In the rows, zero is written as 128.
Each row of numbers belongs to one of the nodes below and depends on some of the facts about them. Some rows are named. Which node is each other row?

Some facts about the nodes:
vaden | dufur 621 | ketrer klividor | studi stidi, nanal
roras | dufur 205
nimilel | dufur 18
plimu | dufur 18 | ketrer klamun | studi troti
babras | dufur 837 | ketrer kludus
noplezis | dufur 371
brusken | dufur 205
trulik | dufur 621 | ketrer broni | studi stuvak
nirakal | dufur 205 | studi tobu, grema, diflo
skosta | dufur 205
skovan | dufur 621
tobu | dufur 371
nazol | dufur 205
grasu | dufur 371 | ketrer logik
bitretir | dufur 621 | ketrer diflo
muske | dufur 837
kludus | dufur 621 | studi letatro, basu, trabrum, skulas
stelu | dufur 18 | ketrer stakor
klali | dufur 205
kivek | dufur 621 | ketrer gidem
midro | dufur 371 | studi flosker, geplel
nokletri | dufur 883 | ketrer nemol
biskel | dufur 883 | studi zuflebam, tridreflin
stukli | dufur 205 | studi bura, flosker, mutro, nokletri
nezi | dufur 18 | ketrer stutuzar
nanal | dufur 205 | ketrer troti
moskik | dufur 837 | ketrer flebres | studi tapar
troti | dufur 18 | ketrer keskal
flemuk | dufur 621 | ketrer basu
zokil | dufur 621 | ketrer stuvak | studi druplis
letatro | dufur 621
doto | dufur 205 | ketrer gretrabri
nemol | dufur 205
tivi | dufur 18
fafun | dufur 18 | studi bitretir, muske, stabrer, gidem
bitas | dufur 883
stutuzar | dufur 205 | ketrer kludro
driruk | dufur 371
kludros | dufur 371 | ketrer flupok
zeflis | dufur 621 | studi liklol
skulas | dufur 837 | ketrer flosker
doziro | dufur 18 | ketrer doto
zigraklos | dufur 18 | ketrer skezis | studi fabriskal, kope, flemuk
trabrum | dufur 837
klefas | dufur 621 | ketrer trabrum
basu | dufur 883 | ketrer guplim
dutrom | dufur 371
klodibror | dufur 621 | studi nemol, tridreflin
toli | dufur 205 | ketrer nimilel
serer | dufur 837 | ketrer fegives
vogu | dufur 18 | ketrer serer
tratalis | dufur 883 | ketrer nanal
driflin | dufur 205 | ketrer rabram
diflo | dufur 621 | ketrer toli
piram | dufur 837 | ketrer fabriskal
ribril | dufur 18
ditrin | dufur 621 | ketrer noplezis
skoskedrul | dufur 621
vatis | dufur 18 | studi skezis
toplur | dufur 18
zugrir | dufur 371 | ketrer mima
lebri | dufur 205 | ketrer tutem
flupok | dufur 205 | ketrer trulik
geplel | dufur 371 | ketrer brusken
nubel | dufur 205 | studi mutro, bidror
reber | dufur 837 | studi bokam, bitas, gidem
notuple | dufur 371 | ketrer skili | studi flebres
riploflo | dufur 621 | ketrer tivu | studi lupla, tobu, skasem
guplim | dufur 621
stuvak | dufur 883 | ketrer notuple
plestuk | dufur 205
bririr | dufur 621 | studi sodratrek
fabriskal | dufur 205
nages | dufur 18
lefano | dufur 621 | ketrer skulas | studi stuvak, noplezis
tutem | dufur 205 | ketrer nirakal
mima | dufur 205
zoredom | dufur 371 | ketrer plimu | studi muvas
klividor | dufur 371 | ketrer flemuk
tregrim | dufur 18 | ketrer driflin
skezis | dufur 621 | ketrer klali
laflu | dufur 371 | ketrer grefla
flebres | dufur 18
pastus | dufur 837 | studi bura, dakas, sodratrek, tridreflin
kludro | dufur 837
tapar | dufur 883
filek | dufur 205
treplor | dufur 205 | ketrer zigraklos | studi skulas
kope | dufur 205
gistis | dufur 837 | studi nazol, kludro
tivu | dufur 371 | ketrer stabrer
stidi | dufur 205
stuzen | dufur 18
plezon | dufur 621 | studi klefas, klali
ruskam | dufur 205 | studi bokam, gegoso
grema | dufur 18 | ketrer gegoso
mastul | dufur 837 | studi grema
lupla | dufur 837
klonek | dufur 18 | ketrer roras | studi nimilel
grefla | dufur 621 | studi driruk, trabrum
sostal | dufur 205 | ketrer bitas
brifladrun | dufur 371 | ketrer muvas
gezik | dufur 621 | studi basu
klisik | dufur 837 | ketrer tregrim
sika | dufur 205 | ketrer grasu
bokam | dufur 371 | ketrer stoflor
flosker | dufur 371 | ketrer bebrun
skili | dufur 205
klamun | dufur 883 | ketrer brifladrun
dakas | dufur 205
stoflor | dufur 18
raka | dufur 205
vofuven | dufur 205
logik | dufur 371 | ketrer sostal
rabram | dufur 18 | ketrer stuzen | studi raka
fegives | dufur 371
zagi | dufur 621 | ketrer moskik | studi skosta
stukoges | dufur 621 | ketrer zuflebam
keskal | dufur 837 | ketrer tapar
zuflebam | dufur 205 | ketrer nages
liklol | dufur 371
lodra | dufur 205 | ketrer nezi | studi muske
tresu | dufur 883 | ketrer reber | studi letatro, sodratrek
gegoso | dufur 837 | ketrer lupla
skabes | dufur 18 | ketrer skovan | studi tivi, lupla
tova | dufur 18 | ketrer geplel | studi babras, nemol
plovol | dufur 205 | ketrer klisik | studi tivu
gretrabri | dufur 205 | studi toplur
mutro | dufur 837
tridreflin | dufur 621
badridrir | dufur 883
bidror | dufur 18
muvas | dufur 621 | ketrer dakas
skasem | dufur 371 | ketrer lodra
bura | dufur 205 | ketrer bitretir
stabrer | dufur 837
skugron | dufur 621 | ketrer badridrir | studi klali
totribuk | dufur 371 | studi toplur, kivek
latade | dufur 837 | studi vofuven, plestuk
stiplus | dufur 883
broni | dufur 621 | ketrer riploflo
gidem | dufur 205
bebrun | dufur 837
sodratrek | dufur 837
faves | dufur 883 | studi babras, dutrom
druplis | dufur 18
stakor | dufur 205 | studi roras

Known rows:
[170 138 145 131 160 110 120 149 139 107 116 119 101 123 126 100 131 151
 126 118 120 143 140 130 127 112 113 128 131 157 118 132 118 125 115 142
 107 129 117 138 144 147 123  93 124 128 156 148] : stukoges
[ 94 123 124 172 105 131 131 132 119 140 141 147 106 124 131 132 186 134
 106 133 139  72 119 165 142 133 146 107 148  82 122 140 112 136 121 122
  94 127 125  73  84 166 139 173 128 144  80 110] : klisik
[165 129  94 129 142 111 122 124  86 147 103 131 182 118 119 166 119 172
 104 146 103 167 166  71 130  80 110 172 103 165 170 101 162  95 129 126
 129 171  65 185 165  68  84  84 112 123 150 117] : broni
[158 138 152 119 135 112 112 144 167 111 121 108 153 116 124 116 175 144
 128 128 111 133 127 129 133 126 124 125 131 196 117 131 115 123 126 139
 125 131 138 144 159 115 111  92  94 142 133 151] : bririr
[ 89 120  88 136 110 138 133 120 144 138 134 141 128 138 133 134 165 135
  99 136 149 128 117 140 153 120 122 118 137 122 126 129 126 136 123 110
 101 121 107  85  89 140 151 159 121 148 106 110] : gistis
[163 146 158 117 145 120 115 154 143 110 113 115 137 120 126 105 130 136
 130 121 116 110 137 130 129 126 111 126 134 145 131 129 123 121 122 146
 133 130 129 144 147 129 121 102 127 136 141 144] : skezis
[141 132 142 122 137 124 134 112 126 114 123 126 132 124 131 104 128 141
 133 110 125 113 135 135 117 137 129 128 121 136 148 128 142 123 134 136
 136 136 115 140 142 137 123 127 128 127 124 138] : plestuk
[137 126 143 155 127 121 139 119  80 140 146 126  39 140 124 133  65 113
 133 115 145 182 162 122 108 127 139 145 115  87 117 131 127 133 131 139
 107 134 130 134 132 152 140 126 122 107 154 122] : bokam
[166 135 129 131 166 107 119 150 148 110 113 116 104 126 125 100 133 158
 122 118 121 137 132 132 129 110 111 128 131 163 118 130 116 125 111 136
 109 121 115 137 142 147 118  93 131 128 156 150] : skugron
[127 118 142 138 127 144 130 135  78 128 139 153  95 122 134 151 109 105
 137 149 127 157 128 120 137  98 130 123 143  95 102 129 113 141 119 117
 102 133 129 117  97 137 147 132 163  99 148 109] : grema
[138 134 140  99 136 131 137 110 155 105 121 118 131 130 132  93 127 135
 136 108 132 133 125 136 123 141 117 124 122 162 135 130 137 131 134 132
 141 124 122 135 141 135 140 122 126 133 135 147] : driflin
[126 120 122 126 135 128 136 139 126 124 127 132 122 125 128 121  94 115
 148 119 129 115 119 134 116 142 136 122 128 113 126 133 121 134 125 125
 144 115 149 122 134 139 133 133 147 112 131 126] : klamun
[120 123 128 130 114 137 125 129 122 146 125 121 132 140 123 140  61 111
 143 126 131  97 126 124 117 149 143 134 120  83 139 126 135 120 139 136
 165 113 153 144 127 119 129 150 135 115 121 123] : noplezis
[108 116  99 143 144 125 126 151 107 141 143 145  99 133 130 148 114 108
 128 141 134 157 115 122 137 108 124 122 141  95 109 127 111 139 113 119
  97 116 136 105  98 141 134 123 149 119 150 106] : stelu
[150 125 137 134 151 115 138 106 128 108 127 127  90 131 132  98 131 151
 130 105 131 143 135 139 115 126 130 127 120 153 131 132 133 129 126 133
 108 132 108 132 138 161 127 118 129 121 140 146] : sika
[160 133 151 143 143 106 119 167 162  97 123 107 162 104 124 119 160 154
 131 125 107 139 122 135 138 125 119 128 132 201 126 128 130 127 125 136
 124 128 126 146 148 103 122  99  93 154 128 145] : gezik
[128 115 125 142 126 129 129 124 122 139 129 122  94 141 124 134  68 121
 141 121 137 130 129 128 115 137 146 133 119  99 121 130 126 125 132 133
 138 109 147 138 125 139 133 139 138 108 134 130] : grasu
[ 92 133 115 119 116 147 120 166 122 147 134 139 169 127 129 155 119  85
 135 151 125  97 105 124 142 137 121 118 147  76 125 125 119 134 125 122
 151 116 160 108 104 103 133 142 145 138 120 103] : nimilel
[150 123 133 133 149 114 138 107 124 109 127 128  95 128 131 101 130 153
 130 105 130 141 137 137 116 123 131 129 119 151 134 132 135 128 126 132
 110 133 107 136 139 157 124 118 127 117 136 144] : lebri

Name these rows:
No name comes twice in this set of rows, the named rows included.
[159 141 125 126 154 115 118 153 163 116 106 112 143 127 123 105 137 151
 121 125 118 116 125 132 132 122 108 127 131 166 122 128 120 122 116 132
 137 120 124 138 146 125 116 103 134 136 143 150]	plezon
[120 122 124 133 113 137 127 129 130 145 123 116 134 139 122 142  69 115
 142 129 132 104 124 125 117 149 144 135 119  95 131 127 132 120 138 129
 167 111 155 142 129 116 129 148 139 116 120 125]	fegives
[131  97  62 139 105 123 133 101  53 187 128 151 138 150 120 188  10 165
 137 137 111 179 171  61 127 105 148 179 104 142 160 101 169  84 143 138
 108 167  83 171 159  89 110 122 178  97 162  87]	tivu
[123 123 138 149 134 130 123 114 135 141 137 112  86 154 125 134  91 119
 142 125 136 128 118 136 112 141 146 129 126  95 108 129 129 125 135 137
 138 104 156 137 111 137 122 143 153 118 132 144]	brifladrun
[133 159 163 112 109 135 143 116 110 126 130 118 143 120 126 114 145 116
 127 119 128 130 158 132 114 155 119 138 120 133 143 127 145 129 142 136
 158 158 120 136 158 106 130 135 116 149 116 132]	gidem
[ 98 120 128 125 105 134 127 103 117 134 148 153  86 137 138 128 165 123
 106 125 149 145 136 130 149 112 133 117 137 103 125 133 119 138 129 129
  66 136 111  92  94 172 150 136 101 136 119 108]	babras
[125 113 111 147 129 127 130 124 130 141 126 120 100 143 122 135  69 127
 138 123 137 128 124 127 116 136 144 134 117 104 119 130 126 125 129 126
 142 106 146 136 125 136 128 141 141 107 133 131]	notuple
[ 91 137 126 131  93 142 137 119 110 138 147 145 108 130 134 132 163 114
 100 134 151 154 145 136 149 126 118 125 137 104 129 130 131 142 130 122
  96 145 106  86  99 138 159 155 103 156 110 101]	gegoso
[123 156 186 108 121 136 113  77 167 125 144  96 158 148 131 120 222 115
 138 129 117 104 110 143 114 160 143 118 133 151 118 126 139 121 154 150
 151 136 155 144 131 110  90 131 125 159 101 170]	dakas
[106 111  84 118 121 132 133 186 127 130 124 154 135 111 128 132  77 101
 135 133 135 113 112 128 144 128 120 113 141 103 120 139  96 144 105 107
 127 105 153  89 123 143 162 133 135 115 137  92]	plimu
[120 118 112 121 128 126 126 106 141 138 134 124 134 135 126 139 138 117
 138 130 126 133 114 122 115 137 144 127 123 140 113 130 115 129 129 121
 139 120 155 129 141 125 108 121 132 113 129 135]	biskel

The same nodes again, as new rows of numbers:
Named rows:
[107 151 130 147 121  93 105 113 101 108 129 139 144 108 112 125 124 132
 129 143 127 131 107 126 110  89 126 137 147 122 152 133 128] : gezik
[ 42 170 188 119 123 109 148 149 133  90 168 116 118 117 129  97  91 104
 124 156 119 168 143 102 145 160 188 129 103 166 146 138 131] : basu
[206  65 112 177 140 121 113  76 119 145 114 120 191 196 107 207 194 140
 151 137 125 141 134  66 183 118 171 147 184  66 143  55 102] : kludros
[ 98 103 141 112 113 110 148 132 156 116 124 113 127 136 123 139 144  91
 111 130 122 165 111 146 120 150 142 117 157 100 123 111 173] : bidror
[157  70  89 141 170 143  89 107 145 126  98 156 124 140 166 177 153 144
 131 135 120 107  99 148 112 117 149 114 151  68  92 100 122] : liklol
[111 140 141 116 122 123 151 127 168  92 113 141 101 152 162 128 151  86
  83 160 115 171  93 126  99 135 148 100 158 102  94  86 159] : flebres
[173  95  89 155 168 136  91 106 114 137  96 166 101 144 163 147 167 153
 117 157 112 102  95 121 106  88 135  87 138  91 103  79 128] : notuple
[111 121 132 158 169 135 105 110 161 103 122 147 156 102 144 146 149 132
 134 147 124  91  99 125 117  86 130 104 138 108 133 116 104] : skili
[110 126 132  97  81  96 126 132 126 110 122 132 112 136 115 131 125  93
 102 130 128 187 108 144  90 142 122 133 150  98 126 106 175] : keskal
[ 45 197 195 119 124 142 170 138 151  64 185 151  96 111 162 100 123 102
 129 164 123 185 131  92 115 151 182 121 105 174 142 134 139] : tapar
[117 120 117 161 171 118 107 109 127 127 120 135 145 110 134 130 148 148
 138 150 115  89 109 130 129  80 140 102 133 124 141 123 117] : lodra
[104 113 132 106 108 109 143 129 148 121 120 117 117 128 122 128 143  92
 111 138 118 165 113 147 113 140 138 112 136 112 126 105 166] : nezi
[107 117 131 109 108 107 139 129 149 119 120 118 122 129 120 131 148  90
 112 136 116 165 114 144 115 142 141 113 142 110 128 102 165] : ribril
[111 110 123 155 170 123 110 108 139 117 122 135 149 109 138 141 141 147
 137 141 121  90 109 141 128  92 145 108 140 117 132 128 112] : sostal
[ 93 137 138 147 138 100 118 117 118 100 127 139 142 130 133 136 111 139
 118 136 133 132 100 139 108 104 143 145 174 108 125 149 136] : bitretir
[102 109 149 147 115  95 141 111  84 110 133 133 142 115 108 153 119 143
 134 119 143 127 114 157 116 122 145 140 186 143 136 169 131] : kivek
[125 126 126 156 159 127  99 104 147 107 112 149 152  92 130 142 148 124
 128 158 119  87 100 121 118  82 126  93 122 129 129 106  82] : nirakal
[105 135 123 145 129  85 115 110  89 117 124 128 138 123 115 129 114 146
 130 134 125 134 116 149 119 106 156 147 162 126 136 152 136] : stukoges
[106 150 132 145 122  93 104 113 102 109 129 139 144 109 111 126 124 131
 129 144 126 131 108 124 110  89 124 135 149 122 151 135 129] : bririr

Which node is each row?
No name comes twice in this set of rows, the named rows included.
[ 46 159 177 123 126  98 153 146 110 108 163 104 116 126 123  98  89 114
 130 152 113 170 153 114 162 168 209 138 112 175 147 149 140]	nokletri
[112 128 129 114 106 104 139 128 139 127 118 118 116 130 117 119 153  92
 111 145 111 164 113 131 117 131 134 104 134 115 137  92 169]	fafun
[102 129 139 141 129  96 115 112 115  94 116 141 144 120 127 144 105 129
 113 138 133 127 102 149 105 112 144 141 167 122 115 146 111]	diflo
[119 101 134 164 167 122 123 105 133 109 112 137 148 117 142 157 140 140
 126 144 124  90 103 145 132 106 158 104 158 127 111 132  96]	raka
[ 89 135 126 155 148  87 115 121 106 116 134 121 144 145 130 126 110 155
 127 129 125 138 113 143 126 104 162 158 181  95 139 156 162]	klefas
[100 128 150 104  82 107 129 137 153  94 129 138 120 137 123 142 128  78
  97 129 136 185  96 126  84 143 107 135 167  79 122 102 172]	trabrum
[107 102 137 108 107 107 145 126 153 112 111 115 123 136 122 144 137  84
 102 137 119 161 109 152 117 157 150 113 152 112 107 107 150]	tivi
[113 120 123 103  82  84 131 128 100 125 118 120 109 143 109 129 125 104
 109 127 124 189 117 151 106 149 142 143 160 105 128 119 185]	piram
[ 97 101 132  99 110 107 135 131 164 116 115 108 129 128 123 140 133  88
 112 129 119 162 113 161 119 155 143 123 138  99 118 110 160]	troti
[108 120 118  97 101 106 124 125 152 128 122 113 129 109 106 127 151  84
 129 135 111 167 120 145 117 139 132 118 113 111 144 101 163]	vatis
[ 44 173 182 121 126 109 148 146 136  92 167 115 117 119 132  98  92 103
 126 157 115 171 144 101 148 159 193 133 103 164 145 137 134]	stuvak

The same nodes again, as new rows of numbers:
Known rows:
[ 94 124 100 113 127 140 162 121 123 154 151 103 135] : plestuk
[133 115  92 123 131 124 175 151 139 160 160 107 116] : dakas
[194 131 131 117 168  90 106 140 131 181  59 123 130] : muvas
[167 137 167  80 125 119  86 169  77 151 125 161 125] : bitretir
[120 122 116 119 128 158 156 155 128 145 197 144  94] : bura
[103 131 136 116 121 149 147 140 153 134 115  94 120] : vogu
[ 98 111 136 120 100 114 166 165 181 132 111  71 135] : dutrom
[107 109 137 114  66 113 156 135 160 131  88  49 129] : driruk
[ 65 111 131 121 110 110 157 129 187 136  88  64 148] : tobu
[100 129  99 110 128 145 165 131 119 155 150 101 130] : filek
[150 135 147 100 117  97  95 168  98 180  99 140 114] : kivek
[102 127 130 112 106 126 167 163 166 132  87  57 131] : totribuk
[118 133 134 119 125 153 157 179 154 138 126 102  99] : tova
[105 138 109 115 141 171 153 118 118 149 159 119 113] : lebri
[101 157 157 112 102 119 116 131 177 121 159 112 107] : stuvak
[137 163 142 106  70 107 128 171 163 133 142  90  74] : tresu
[106 115 150 127 111 136 156 173 184 125 140  99 109] : flosker
[174 132 131  93 108  79 118 235  99 191 103 135  92] : klodibror
[100 123 148 104 117 153 133 136 139 113 132 114 120] : troti

Which node is each row?
No name comes twice in this set of rows, the named rows included.
[106 163 151 107 102 116 120 149 171 120 151 106 102]	tratalis
[152 135 158  83 118 110  82 166  82 155 112 165 104]	flemuk
[118 145 123  95 150 190 144 131  90 123 179 133 122]	lodra
[123 150 157 101  55 104 106 128 151 111 152 101  90]	basu
[100 133 120 107 137 172 137 112 108 130 173 138 114]	nanal
[166 159 125 136 173 105 133 105 220 130  94  79 125]	klamun
[ 77 122 135 124 128 143 143 118 164 137 110  98 126]	grema
[175 117 139  93  63  67 104 173  87 184  90 114 103]	letatro
[ 73 122 145 120 119 142 142 128 177 122 102  89 125]	skasem
[ 97 114 130 109 106 121 156 146 153 134 112  80 141]	nimilel
[ 95 118 130 119 114 123 173 155 146 149 113  57 120]	stuzen
[ 99 121 156 119 116 146 155 136 169 117 119  73 157]	bokam
[185 135 130  85  69  82 109 192  70 186  66 102  88]	kludus
[155 141 148  96 119 105  94 173  95 178  99 143 104]	stukoges

